Here is a tiny trained network, its code and every weight. The questions are about switching its units off for an input and a class, where a switched-off unit gives its printed mean instead of its output.

import numpy as np


def w(rows, s, z=0):
    codes = np.array(rows[::2]) - 128.0
    scale = np.full(codes.shape[1], s)
    scale[-1] = z or s
    return codes * scale


def norm(h):
    return h / np.sqrt((h * h).mean(-1, keepdims=True) + 1e-5)


def f(y):
    return np.maximum(y, 0)


def log_softmax(a):
    a = a - a.max(-1, keepdims=True)
    return a - np.log(np.exp(a).sum(-1, keepdims=True))


def net(x, mask):
    res = np.array(x, float).reshape(1, 3) / 4 @ E
    u = 0
    for l in range(2):
        y = f(norm(res) @ A[l][:, :-1].T + A[l][:, -1])
        res = res + np.where(mask[u : u + 11], y, B[l][:, -1]) @ B[l][:, :-1]
        u += 11
    return log_softmax(norm(res)[-1] @ U[:, :-1].T + U[:, -1])


A, B = {}, {}
E = w([
[120,82,70,72,49,175,112,142],'x0',
[95,204,31,85,62,2,138,17],'x1',
[198,89,172,196,10,178,251,34],'x2',
],0.0037)
A[0] = w([
[126,78,167,129,166,150,90,200,223],'0.n0',
[45,93,65,18,109,195,132,171,108],'0.n1',
[136,158,147,100,156,100,83,158,3],'0.n2',
[18,205,50,69,173,75,108,148,58],'0.n3',
[100,203,75,24,117,33,72,94,89],'0.n4',
[166,108,37,82,39,168,40,179,43],'0.n5',
[133,211,156,224,253,59,106,124,103],'0.n6',
[163,200,97,119,72,105,207,69,126],'0.n7',
[159,94,182,176,62,178,157,104,69],'0.n8',
[248,145,71,185,12,127,207,90,21],'0.n9',
[57,109,159,83,161,153,42,183,213],'0.n10',
],0.0045,0.0034)
B[0] = w([
[171,144,3,148,115,91,99,92,247],'0.n0',
[54,129,168,79,141,78,197,199,195],'0.n1',
[158,129,87,84,210,178,100,77,143],'0.n2',
[183,94,176,110,210,165,110,32,229],'0.n3',
[185,178,55,186,105,113,122,179,245],'0.n4',
[106,138,239,99,149,34,180,199,176],'0.n5',
[65,89,164,25,52,95,214,217,218],'0.n6',
[110,132,55,208,91,105,81,148,220],'0.n7',
[73,56,128,152,234,120,177,87,200],'0.n8',
[84,23,216,137,197,142,96,71,220],'0.n9',
[211,129,137,145,131,180,151,68,253],'0.n10',
],0.0052,0.0047)
A[1] = w([
[58,167,179,138,68,112,198,113,70],'1.n0',
[117,149,150,74,202,184,38,168,80],'1.n1',
[100,116,192,61,102,78,232,181,160],'1.n2',
[84,134,165,43,130,119,77,198,113],'1.n3',
[44,75,151,74,125,88,191,162,181],'1.n4',
[58,89,116,193,181,158,42,207,67],'1.n5',
[99,156,172,65,163,125,128,147,2],'1.n6',
[63,185,90,56,161,86,57,105,156],'1.n7',
[154,103,168,206,117,210,140,166,106],'1.n8',
[136,128,142,143,153,233,133,254,107],'1.n9',
[146,87,85,176,150,79,143,146,192],'1.n10',
],0.0081,0.0052)
B[1] = w([
[73,116,183,73,138,115,173,195,152],'1.n0',
[71,38,169,197,132,174,134,27,186],'1.n1',
[203,145,157,34,170,139,197,237,203],'1.n2',
[123,115,146,91,149,114,183,167,173],'1.n3',
[141,163,180,102,150,126,184,197,209],'1.n4',
[254,219,65,107,146,175,96,131,155],'1.n5',
[69,204,68,118,51,26,136,198,140],'1.n6',
[79,76,166,181,70,139,148,110,210],'1.n7',
[70,142,92,134,79,65,85,83,201],'1.n8',
[78,154,134,130,55,37,153,138,202],'1.n9',
[163,160,113,88,157,173,85,175,254],'1.n10',
],0.0094,0.0072)
U = w([
[79,105,211,76,112,53,222,218,154],'0',
[56,1,182,212,159,187,110,31,180],'1',
[103,182,28,181,40,22,48,96,130],'2',
[227,176,106,82,216,194,110,174,195],'3',
[44,199,192,47,104,229,44,83,1],'4',
[57,196,198,45,104,215,42,77,1],'5',
],0.014,0.0097)

Each question gives the input, the list of numbers given to net, and the class t.
The units are the neurons (one row each of A and B). Each row of codes is followed by its name. A weight is (code - 128) times the scale printed after its matrix; where a second scale follows, it is the last column's (A, B and U).
mask holds one flag per neuron, layer by layer. A switched-off neuron (its flag False) gives its mean, the last column of its row in B, instead of its output. The means were averaged over made-up inputs and are rounded, as every weight is.
A unit's drop is (log p(t) with every unit on - log p(t) with that unit switched off) / (log p(t) with every unit on - log p(t) with every unit switched off).
The circuit of an input: a set's keep is (log p(t) with only the set's units on - log p(t) with every unit switched off) / (log p(t) with every unit on - log p(t) with every unit switched off). Starting from the 12 units with the biggest drops (on a tie, the unit counted first), units are removed one at a time, each time the one whose removal leaves the highest keep (on an exact tie, the one counted first), for as long as the keep stays at least 0.8.
units of the circuit, in order: the units of the circuit, biggest drop first
unit that matters most: the unit with the biggest drop
top k neurons: the k neurons with the biggest drops, biggest first
k most important neurons of layer l: the k neurons of layer l with the biggest drops, biggest first
drop of u: that unit's drop, to one decimal
input [3,-1,3], class 3: most important neuron of layer 0 : (0.n10)
input [6,3,8], class 1: top 2 neurons : (0.n6, 0.n1)
input [-2,-4,-3], class 2: units of the circuit, in order : (0.n0, 1.n2, 1.n4)
input [-4,8,-6], class 2: top 4 neurons : (0.n4, 1.n1, 0.n9, 1.n7)
input [-3,-6,-7], class 1: top 2 neurons : (1.n1, 0.n0)
input [3,2,3], class 3: units of the circuit, in order : (1.n9, 1.n7)
input [7,-3,-8], class 1: top 3 neurons : (1.n1, 0.n6, 0.n10)
input [-1,-5,7], class 1: top 4 neurons : (0.n6, 0.n1, 0.n8, 0.n5)
input [6,-6,7], class 1: top 3 neurons : (0.n6, 0.n1, 0.n5)
input [2,2,3], class 3: top 2 neurons : (0.n10, 0.n7)
input [5,4,-7], class 1: top 2 neurons : (0.n3, 0.n6)
input [-1,8,-6], class 2: top 3 neurons : (0.n4, 1.n1, 0.n9)
input [0,-7,6], class 2: 2 most important neurons of layer 0 : (0.n6, 0.n3)
input [-2,1,2], class 3: unit that matters most : 0.n7
input [-1,-2,5], class 1: 2 most important neurons of layer 0 : (0.n6, 0.n1)
input [1,6,8], class 1: top 4 neurons : (0.n6, 0.n9, 1.n2, 0.n7)
input [-3,3,7], class 1: 2 most important neurons of layer 0 : (0.n6, 0.n7)
input [4,3,5], class 1: 2 most important neurons of layer 1 : (1.n2, 1.n9)
input [-7,-8,2], class 2: top 3 neurons : (1.n8, 0.n0, 0.n1)
input [3,-2,-5], class 1: top neuron : (0.n6)
input [3,2,0], class 3: top 2 neurons : (0.n4, 1.n2)
input [-3,6,-2], class 2: top 2 neurons : (0.n4, 1.n2)
input [-2,1,3], class 3: 2 most important neurons of layer 0 : (0.n10, 0.n7)
input [-3,-2,3], class 3: 2 most important neurons of layer 1 : (1.n9, 1.n7)
input [-3,-1,-2], class 3: 2 most important neurons of layer 1 : (1.n2, 1.n9)
input [-2,5,3], class 2: drop of 0.n7 : 0.2
input [2,2,-2], class 3: unit that matters most : 0.n4
